Each row has a class, written as a number after it.
[  -3  244  215 -247 -322   86 -141  326 -453 -143  181   49   79 -363
 -175  321  279 -296 -218  -36 -286 -376 -617 -321  192  235 -645   79
  -22 -181 -631 -212  232 -474  -69 -162  -25   80 -101 -136  204  191
  -59]	10
[-255  332  -58  240  222  154  328  226  105 -279 -167  330 -178  -16
  -65    2  -46   89  -15 -128  -66 -307 -363  -38  607   66 -257  340
 -231 -197  370   82  -51  426  -13  493  -49    2  165  126 -143  164
 -196]	6
[-233   94  281 -219   50  181  -31  310 -156 -247  -29   82 -179 -237
 -288  199  227 -201 -186 -169 -335 -236 -587 -146  324  151 -459  173
  -48 -313 -598  -58  263  -17 -190  362 -178  156   71 -158   49  173
   74]	9
[-216  369 -226  200  445  199  -53    3  258 -161 -351    9    9  226
  -84 -220 -374   42   69 -149  -34 -187   70  117  511  188   25  227
 -301  -65  231  238   88  313 -184  370  -30  274  256  -14 -234 -121
  157]	4
[  27  -73  191 -167  -27 -132  206  126 -436 -227  264  316 -153   89
  112  185  421  -68  155  -28  324   41 -319  -44 -244  -29 -299  -27
 -130  -30  198   10   38   22   35  -65 -346 -191  -36 -133   85  154
 -374]	6
[-116   61   86  348  -88  181  766  367  -50 -426 -220  381 -209   67
    0   87  426  403   37  -64  -81 -333 -536   68   46  -50 -227   98
  153  -36  376 -163 -517  694   73  609 -123 -145  -62  161  497   58
   32]	7
[  78  141  295   37  -72  259  243 -100  -60 -384  136 -200  168  -48
   54  112    8 -109  -34  -62 -234 -360  -38  362  115 -313 -119  149
   -8   28   68 -295 -203  291   92 -557  105 -184 -104  146  602  164
  358]	1
[-365  222   46  142  449  237   40   90  273  -28 -269  282 -205   40
    3 -295 -399  233  143 -122 -112    6  -13   66  708  146   67  302
 -313 -221  179  437   48  660 -306  530  -87  251  214 -105 -476 -111
   60]	1
[-187  365   80  218  649  209  -29   74   36 -116   80 -221  717  401
   95  -48 -359 -120  104 -217   61 -293  -11  309  225  -60  104  177
  -29  180  470   26  -47  220 -118 -654  184  221  163   98   39  -46
  161]	10
[ -91 -205  -61  167  -60   59  449  275  -90 -282 -281  238 -388  108
 -192   94  208  321   13 -116  -49 -388 -273  222   43   -8 -262  -73
    0 -127  -25 -222  -94  142 -126  242  -90  -39   -7  114  181  -79
  -93]	6
[-108 -116   11  133  119  309  637  759 -209 -640  -30  373 -105  290
  -67  116  340  364  184 -132  145 -586 -420  218  203  216 -331  240
   49   49  108 -227 -208  320  -94  564  -55  -45  274  137   87   70
 -153]	8
[-121  273  174 -139 -234  -20 -363  132 -309   21   56  136  -32 -540
 -228  261   89 -222 -197   49 -333 -272 -581 -328  362  230 -502 -130
  -88 -368 -357   -9  269 -466  194  -14  118  155 -168 -133  140   98
   11]	11
[-201  259  -49  119    2  228  174 -108  114 -131 -371  113 -314  -57
 -149 -113 -103  130    9   80   16  103  -42   30  491  208 -182  273
 -226 -301   74  238   -4  475 -273  659 -372   69  174  -48 -288  -75
  109]	4
[-189  109  160  -40  -14  137 -225  392 -228   -1  -16  103   80 -124
 -263  318  234 -139 -228 -142 -355 -451 -667 -370  371  382 -519  -70
   77 -158 -503  -71  187 -383  -30  -86   -7  368 -158  -66   56  -45
  108]	9
[ -34   25  146   59  175  309  217  111  -16 -354  101 -307  300  283
  -40  -40   36 -176  -22 -233  -18 -157   34  205  165 -182  151  307
  225  212    0 -242 -288  272  -34  -69  114   54  177  153  139  -37
  355]	2
[-205  241  -46  156  239  263  225   11  261 -236 -206  100 -265  190
  -83 -152 -249  221   76  -90   34  -51   79  173  625  183    3  341
 -159 -241   85  216 -116  553 -281  581 -277  104  311    9 -418 -106
   41]	3
[ -24  262  121   55   65  291  401   73   54 -517 -125 -173   95   -3
  -36  150   95  -93 -182 -182 -326 -405 -310  342   40 -301 -138  250
   27  -50  -24 -303    1  282    9 -146  115   -9  -50  134  671  234
  174]	5
[ -92  208 -129  109  250   61   90   -4  155 -217 -120  141    5 -139
 -160  -76 -191  127   15  -19  -53 -362  -25  136  357  -24  -59  108
 -145 -100  134  139  -72  238   70  188  -31   92  104   62  -10 -107
  -42]	4
[ -74  180  382  -77  -24  106 -254  291 -299  -55 -290 -152  -56   22
 -375  106  101 -188 -296 -184 -491 -260 -361 -116  241   97 -328    9
  232  -97 -435 -183  372 -149 -179 -141  185  194  -85 -120   34  132
  357]	0
[ -36  555    4  207  246   24  309 -155  -57 -344  -76  222 -143   18
 -122  -59 -190  -28  -27   64  104   15 -256  -19  575  116 -283  389
 -279 -203  585  179  -20  368  103  502  -14  -47  258   42  116   68
  -53]	7
[-275  332 -177   36  363   44   84 -252  289  -96 -632   28 -179   46
   20 -314 -257   94  -30  -53  -30   59  244  102  311   -5  217  164
 -278 -189  281  232  267  512 -326  412 -125  174  182  -46 -300  -59
  -36]	6
[ -32  165  -77  170 -167  113  663  241  -39 -285 -205  191 -443  128
 -136  -30  143  168  -32  -15   76 -285 -408  108  207  202 -424  210
  -68 -234  339  -98  -66  367 -162  691  -91 -195   99   64  380  251
  -79]	5
[-111  197  -80  204 -141  144  792  318 -135 -488   -1  408  -62   67
  -67    6  274  247  104   80  143 -449 -488   77  291   91 -366  384
   46  -60  446 -217 -321  544  125  753 -123 -310  170  220  416  361
 -221]	11
[   3  190  123 -118  417  326  -69 -139   40 -337 -222 -415  412  228
 -209 -103 -117 -150  -26 -131   17 -244  318  402   85  -97   99  117
   63  105  -39 -111   11  389 -334 -473  -35  115  233  100  -87  -18
  410]	8
[ -11 -396  199   14  -78  -95   39  104 -413  -90  446  360 -163  284
  134  182  288 -150  220  -16  181  -42 -326  -79  -53  -31 -265  -16
  -51   70 -156 -160  -68  -79   85 -174 -264  -59  -49 -204  100  -73
 -194]	10
[-134  343 -101  227  -19    9  415   93  130 -168 -158  279 -419   -9
    9 -122 -206   79  -28 -104 -126    8 -290   -2  367   -9  -92  487
 -283 -197  137  134 -151  574  -35  620  -84  -50   47   80   94   77
  -79]	7
[-204  175  234  -74  150  208 -124  341 -153  -17 -227   99   71 -138
 -137  161   56  -31 -107 -194 -332   10 -313 -152   52  134 -153 -101
  -99 -230 -386  149  293    0 -294   29  130  296  -37 -223  -47   76
  124]	10
[-315  -89  -53  187  452  344  252  757  -79 -244 -242  237   36  200
  -90 -136  -68  592  299  -64   65 -428 -103  159  381  252  -95  251
 -148   75   75   32 -283  402 -516  411 -169  113  225  -23 -339 -353
  -65]	4
[-116  -67  -30  203  -62  279  684  419 -140 -341 -244  353 -177  167
  -47  -30  393  331   92   40  169 -232 -361    4  111   92 -149  159
   31  -20  109 -188 -308  451 -295  649 -230  -50  129  -40  184  -34
  -39]	10
[-242  180 -109  263  632  529   -1   92  332 -432 -456   87  178   56
 -194 -115 -396  326  153 -299 -248 -296  301  246  608   62   41  104
 -303   96  103  284   -2  463 -109  139  155  250  234  203 -618 -199
  187]	7
[-225  342   31  297  409  -86  135   99  238   47  -38  302 -174  202
 -156 -143 -167   93   72  -53  141    5 -481  -37  382  273 -152  394
 -118 -331  426  298 -101  728   35  671  -84  164  198  111 -184  112
  -41]	5
[ -10  130  -96  216 -192  278  845  459 -138 -542 -137  392 -288   42
 -271   82  303  417   26    5   64 -359 -440   77  205  180 -312  215
  -24 -139  235 -191 -308  407   44  663    3 -268  215  121  460  140
 -153]	11
[ -30  246  -38  183   87  122  225   47   27 -142 -169   82 -349  -84
 -238  -65 -112   69  -25  -78  -48  -32  -94 -140  522  127 -298  170
 -198 -235   65  142  -21  252    1  582  -97   79  204   22 -243   49
  -23]	4
[  21  216  166  127   87  155   -7 -383  174 -128  -26 -225   95  162
   50  -67 -336 -307  -51  -57 -209  -87  142  275  268 -198  110  225
 -128   10   92 -107   49  421  -89 -422  173  -17   28  144  288  143
  425]	7
[-201  101  167   32  -21  170 -192  378 -105  -94  -37  304 -218 -158
 -151  178   27    3  -79  -79 -419   66 -566 -159  397  222  -97  176
 -132 -264 -571  181  242  -70 -146  279   54  243  -52 -173 -126  -30
   33]	0
[ -32 -117  -54  221 -277  215  762  235  -89 -224   36  387 -527  -85
  119   78  165  220   40   85  -20 -100 -402  -48  190  209 -453  343
 -259 -186   79   -2 -389  502   -2  685 -262  -78   19   13  484  105
  -31]	7
[-252  306  239  -74  101   20 -109  507 -206  133  -54   18 -148  -58
 -163  148  137  -67 -213 -174 -197  -34 -634 -309  250  355 -383  129
  168 -370 -142  100  231 -142 -138  288  -14  269   50 -245 -161  122
 -117]	0
[-231   63  179 -289   34   16 -245   86 -151   27   -3   18 -112 -360
  -82  236   64 -180 -154   45 -246   50 -297 -242  230  159 -387  -23
 -106 -373 -459   83  431 -173  -55   47 -181  212  -50 -174 -203  125
 -122]	5
[-364   20  -23  277   77  250  522  467  -49 -391  -93  440 -269  292
  -21   91   73  353  131  -48  103 -362 -417  160  349  184 -239   93
 -305 -280  218   27 -149  302 -300  510 -306  -31   83  -84  206   12
 -166]	6
[ -69  -82  196   43  104  -93  237  147 -426 -246  380  413 -131  235
   19  166  225 -234   32   14   70   51 -584 -224  119   82 -398  209
 -197   15   90   70  -60  229 -134   -5 -317   33  -29  -91  245   81
 -217]	6
[-291  275  -60  245  433  182 -205   51  308   53 -256  147    9  178
   -4 -263 -602  127  165 -100  -73  104  167   54  599  131  241  342
 -240  -69  166  320   49  313 -157  188  182  275  253   28 -607 -190
  129]	0
[-141  333  -53  149  352  120  164  127  274  128 -285   99 -217   81
  -17 -224 -263  172   47  -94  -17   34  -37    8  431  216    8  277
 -180 -242  314  302   53  608 -337  347  -57  185  214  -25 -384   57
  -48]	3
[-181   19  235 -221 -200   92 -435  171 -268  213 -223  -95 -171 -317
 -250   32   78 -181 -265   49 -426  -59 -376 -250  286  204 -293  -84
  -43 -310 -645  -87  413 -304 -264 -141  -60  225 -180 -279 -106   -3
  175]	1
[-105  -73  164  -41  273  275  111   84  106 -500    4 -119  172  188
 -157  -37   74  -90   13 -243 -211 -370  -94  387  237 -123   33  219
   83   97 -250 -171  -18  251  -78 -148   -4   13   70  103  134 -103
  323]	2
[-177    7  214  -83 -132   25  -94  175 -241   98 -221  154 -194 -313
 -265  273  290  -93 -343 -126 -386 -137 -500 -370  212  193 -444 -250
   69 -294 -334   21  282 -313   52   15   74  281 -180 -124   31  129
  143]	3
[-291  186  -47  218 -159  151  875  197  143 -427 -382  250 -389  110
   72   94  276  240 -127  -72 -141 -153 -441   93  -40 -116 -232  288
  118 -252  258 -149 -245  553   55  899 -239 -108  -74   50  620  206
 -140]	8
[  11 -284  242  -91 -337 -112  230  -67 -400 -257   63  331 -221  -12
   24  192  608  -94  -46  -10  -51   12 -381  -52 -421 -162 -241   36
   93   29 -228 -159 -134  191  102   86 -351  -92 -215 -139  449   11
   11]	7
[-194  355  -47  294  183  192  309 -154  223 -188 -512   22 -300  137
 -176 -183 -173  142 -135  -74 -158   10  -98  132  452  120  -84  237
 -207 -306  267  203   98  713 -286  511 -105  109  170   75  -49  146
  104]	4
[-119   39  -77  291 -101  257  731  509   -5 -278 -288  329 -196   86
 -155   67  436  356 -184  -64 -115 -425 -664  -57  140  201 -407  100
   50 -157  124 -192 -322  310 -358  484 -228   -4   40   51  321  143
  -91]	5
[-270  345    7  189  527  222  198   37  277 -161 -404   11 -117  344
 -112 -291 -214  159   55 -142   30  176  188   72  533  155  105  265
  -81 -157  324  354   58  640 -424  704 -339  111  367  -68 -654  -77
  -30]	1
[ -89  114  150  -31  138  246  251 -129   67 -289   72  -54  109 -173
  155   80   20  -98  -39  -55 -178 -113  -44   82  194 -248  -26  242
 -105   21  231 -134 -150  317  -91 -287 -115  -80    8   -4  105  153
   22]	9
[-171  -40   76  138  175  236  344  643 -125 -313 -211  261  -80  192
 -212   12  189  364   86  -98   49 -564 -402  137  193  220 -259  164
   94  -53  122 -165 -107  137  -43  347   31   28   65   63   30  -88
  -64]	5
[ -88   70  171 -364  -38   86  -63   60  -97  -54 -164   21 -237 -379
 -117  129  254 -180 -143  -78 -187 -205 -334  -37   58  199 -361  -75
 -158 -375 -341   12  389  122 -206   23 -100   76  -54 -178   73  225
  103]	5
[-105  200  113   18   86  162  170 -263   32 -275  -79  -93  -22    0
 -160  -64 -152  -61  -18 -106 -194 -160   17  179  369 -220  -68  277
 -148  -16   66 -101  -56  536 -161  -54   45  -40   92  100  282  148
  335]	3
[  26  216   81  128  181  190  325 -142  -97 -409  136 -159  125  120
 -241   48   95 -255 -102 -143   22 -179 -195  154  308 -119 -232  114
 -163  -87  168 -117  -51  250  -51  -23  -91  -76  207    5  354  113
  187]	3
[-195 -229  105   21  -65  -43  364   61 -587 -537  339  414 -120  209
   10  255  440 -158  138  -24  185 -162 -485 -128  106 -144 -511  133
 -161   95  -64 -140  -89  -14  124  217 -457 -133 -160  -89  350  -14
 -279]	10
[ 113 -321   84 -131 -459 -226  225 -116 -527  -64  299  244 -258  -94
  163  188  341 -140  117  196  182  -95  -72 -220 -228 -159 -453  114
   77  106 -319 -276 -250 -222  176 -117 -355 -132 -222  -99  397  -94
 -177]	9
[  -8 -125  187 -165 -348 -143  293  -30 -575 -421  349  383 -299   44
    0  266  594 -199   27   67   72 -108 -601 -215  -68  -34 -611  298
  -28   28 -223 -225 -122   79  233  243 -546 -164 -135 -136  563   16
 -205]	5
[ -29 -160  206    5 -236  -98  358  153 -701 -463  193  338 -221  345
  -67  208  605 -193   23  -20   53 -114 -581 -173  -50   -1 -606  192
   24  106  -28 -230  -23   -6  112  262 -433 -159 -122 -101  522  171
 -135]	9
[  25 -296  154   27 -425 -201  174   29 -573 -216  442  449 -394  148
  119  254  415 -322   64  105   37  171 -515 -258  -86  -77 -334  161
 -142   -4 -417 -194 -102 -454  202   86 -398 -173 -218 -234  520 -167
 -229]	1
[-118   14  198 -177  -65   53 -391  355 -218  292   95  115   16 -386
  -16  237  105 -263 -171  -77 -240 -243 -411 -309   82  352 -371  -89
  -88 -354 -311   73  267 -263  142 -173  138  291  -60 -175 -100  108
  -88]	0
[-167  268 -290  174  516  266  175   38  191 -317 -405  194   92  314
 -289 -303 -255  129  120  -24  102 -134  155  112  629  146  180  297
 -158  -18   86  168   52  311 -419  499 -120  134  361   41 -462 -165
  -65]	11
[-130  302   49  232   32  134  364   -9  252 -224 -317  116 -217  198
  -70 -242 -121  163   14 -121 -154  161   25  147  338 -142  208  506
   72  -95  165   79 -185  724 -134  678  -23  -87  211   38 -118   -1
  167]	4
[-235  240  195    2   86   75 -203  322 -220   90 -211   90   -5  -85
 -244  109  104 -153 -214 -134 -369 -132 -540 -319  257  361 -342   20
  -49 -253 -378   78  356 -207 -190  141  115  300  -10 -189  105  122
  142]	11
[ -68   31  132 -111  -92   29 -211  360 -194   63  -20   28  145 -336
 -218  348  323 -170 -296  -50 -289 -397 -639 -266   13  198 -385 -386
  235 -191 -412 -170  271 -495   96 -298  221  271 -208  -68  157  137
   52]	11
[-267   77    7  139  -83  121  472  581 -134 -373   43  330   -9  169
  116  175  232  401  198 -127  248 -629 -391  236   25   98 -285  117
  117  -40  636 -148 -312  332  333  425  -10 -188   -4  180  216  118
 -257]	3
[-222  405  -24  163  387  -43  -52  151   96 -279  -92  126 -134  261
 -253 -102 -262   81  103  -53  116 -267 -247  179  598  267 -176  238
 -213 -287  323  228  155  393 -162  467 -174   53  169  141 -368  -31
 -157]	6
[-129  214  133  -86  166  422  186   34  151 -373  -12  -20   88   24
   43  -11 -140    9    4 -162 -161 -330 -108  325  396   -1  -13  247
 -162 -114    6  -46  -16  291 -242 -206    2   38  105  -36  186   95
  180]	2
[-303  -18  -56  110  -37  307  745  341  180 -453 -341  287 -211   62
 -198   -1  228  383  -81   26  -94 -304 -262   42  306  -10  -76  116
  138 -130   79 -125 -141  394 -127  806 -242  -60   51    5  181   47
  -59]	8
[  19  138  178  -19 -196  141  104 -163    0 -192  -49 -274  -85   28
  -24  -48   10 -223 -162 -112 -248 -310 -261  352  125  -66 -163  252
  127 -112   13 -296   75  261   66 -188  119  -72   30   67  481  233
  278]	4
[ -82   47  365  -25  404  256 -345  388 -302 -193 -205   19  217  171
 -415  168   43  -33    7 -302 -357 -294 -324   -2  224  174 -251  -41
  198   91 -496  -31  308 -336  -44 -255  388  342    1  -66  -70 -122
  376]	4
[ -13  284  158 -156 -174  253  -53  227 -174 -185 -279 -116 -248  -88
 -404  115  181 -193 -336 -168 -388 -197 -465 -183  430  313 -423  162
   91 -253 -501 -106  303  -39  -91  465   41  190   50  -79   60  154
  304]	5
[ 109  -41  204 -202 -536 -146  308  -39 -644 -406  503  338 -181  109
    1  232  633 -312   85  181  286   55 -562 -147 -110  -52 -418  207
   29  -34   -2 -260  -73   10  270  296 -526 -326  -59 -207  587  126
 -255]	2
[ -14   67  -25   -6 -244  253  844  149   46 -516 -294  225 -274 -145
 -111  110  418  258 -110   40  -61 -211 -332  229  -97  -67 -282   24
   46 -227  133 -163 -209  580 -123  550 -310 -249    0   33  545  189
  -41]	2
[ 122 -327  226 -209 -441 -238  220  -79 -602 -217  526  435 -188 -125
  170  414  719 -117   90  120  241   68 -444 -135 -423 -179 -405 -135
  -10  -65  -60 -176  -78 -166  345  -84 -395 -281 -161 -227  485  226
 -368]	4
[  32 -295  237    1  -18 -153  190  170 -509 -269  360  476  -16  196
    4  206  535   22  185  -17  234  -50 -406 -116 -116  -87 -165 -183
  122  160   43  -69 -137 -139    2 -274 -214  -68 -101 -134  111  -71
 -205]	2
[-147  401  -32  109   57  117  229  138  316 -142 -374  195 -230    5
  -38 -186 -133  239  -32  -48 -163  -79 -138   98  379  184   75  332
  -84 -253  246  178   74  706 -171  602   19  -16  103   70 -176   77
  -62]	2
[ -66  159  287  188  298  301  353   69  -52 -635  235 -113  211  258
  -65  181  -11 -158  -23 -277 -153 -368 -154  365  370 -302 -209  205
 -104   74  145 -167 -164  328   -6 -223  -70  -83  131  160  326  133
  272]	1
[-161   91  207  -45  -17   13 -400  213 -342  233 -255    7    8 -113
 -278   38  122 -114 -107   48 -252  109 -397 -209  141  298 -145  -82
  -13 -284 -511   90  349 -175 -419  -15   -9  281 -129 -270 -135 -137
  228]	5
[-168  141  218  -87  284  223   71  -62  143 -190   72 -256  315   35
  120  -48 -262 -184   -3 -151 -162 -204  121  417  -21 -317  175  227
  -21  -53  -43  -61 -103  318  -43 -410   -4   38   11  -55  364   26
  274]	10
[-273  -26   83   66   38  250  671  314  139 -389 -257  281 -301   -6
  -26  -18  239  365  -43   24  -28 -279 -353  146  308   29 -201  123
   36 -191  378  -20  -88  625  -79  711 -252 -147    8   47  105  205
  -95]	6
[  97 -133  124   80 -321 -272  331 -114 -678 -119  257  423 -288   85
  -51  188  483 -185   37   97  199  143 -489 -357 -143 -110 -578  128
  -29   38  -31 -161 -189 -123  175  208 -325 -135 -107 -165  510  113
 -172]	9
[  -4   84  107  -50  241  256  184   39   36 -310   94  -44  282   -1
   79  124  -60 -195  -62  -73 -142 -300 -108  306  140 -148    4  154
 -124   -2  144 -124   32  329 -158 -475   69   41   91   59  247  157
  127]	4
[ -59 -173  205 -100 -102  -70  350 -116 -423 -285  452  295 -167   29
   77  105  367  -76  187  132  309  247 -111 -171  -75 -198 -300  147
    7  -11  128   51 -365  310   97  292 -687 -215   21 -274   47   47
 -291]	10
[ -20  118  289 -170 -151   15 -264  321 -403  -34    4   79  -83 -352
 -217  252  335 -183 -235  -45 -429 -329 -716 -285  106  300 -590  -88
    6 -254 -393 -106  396 -273   87 -141  111  198 -189 -172  223  239
   -1]	7
[-290  475  -66  256  148   68  583  -89  223 -307 -113  270 -320    3
   81  -21  -20  144  -25    8   34   35 -411  -39  507   44 -229  222
 -300 -400  493  233  -69  717 -158  792 -414  -35  171  -64  140  202
 -249]	4
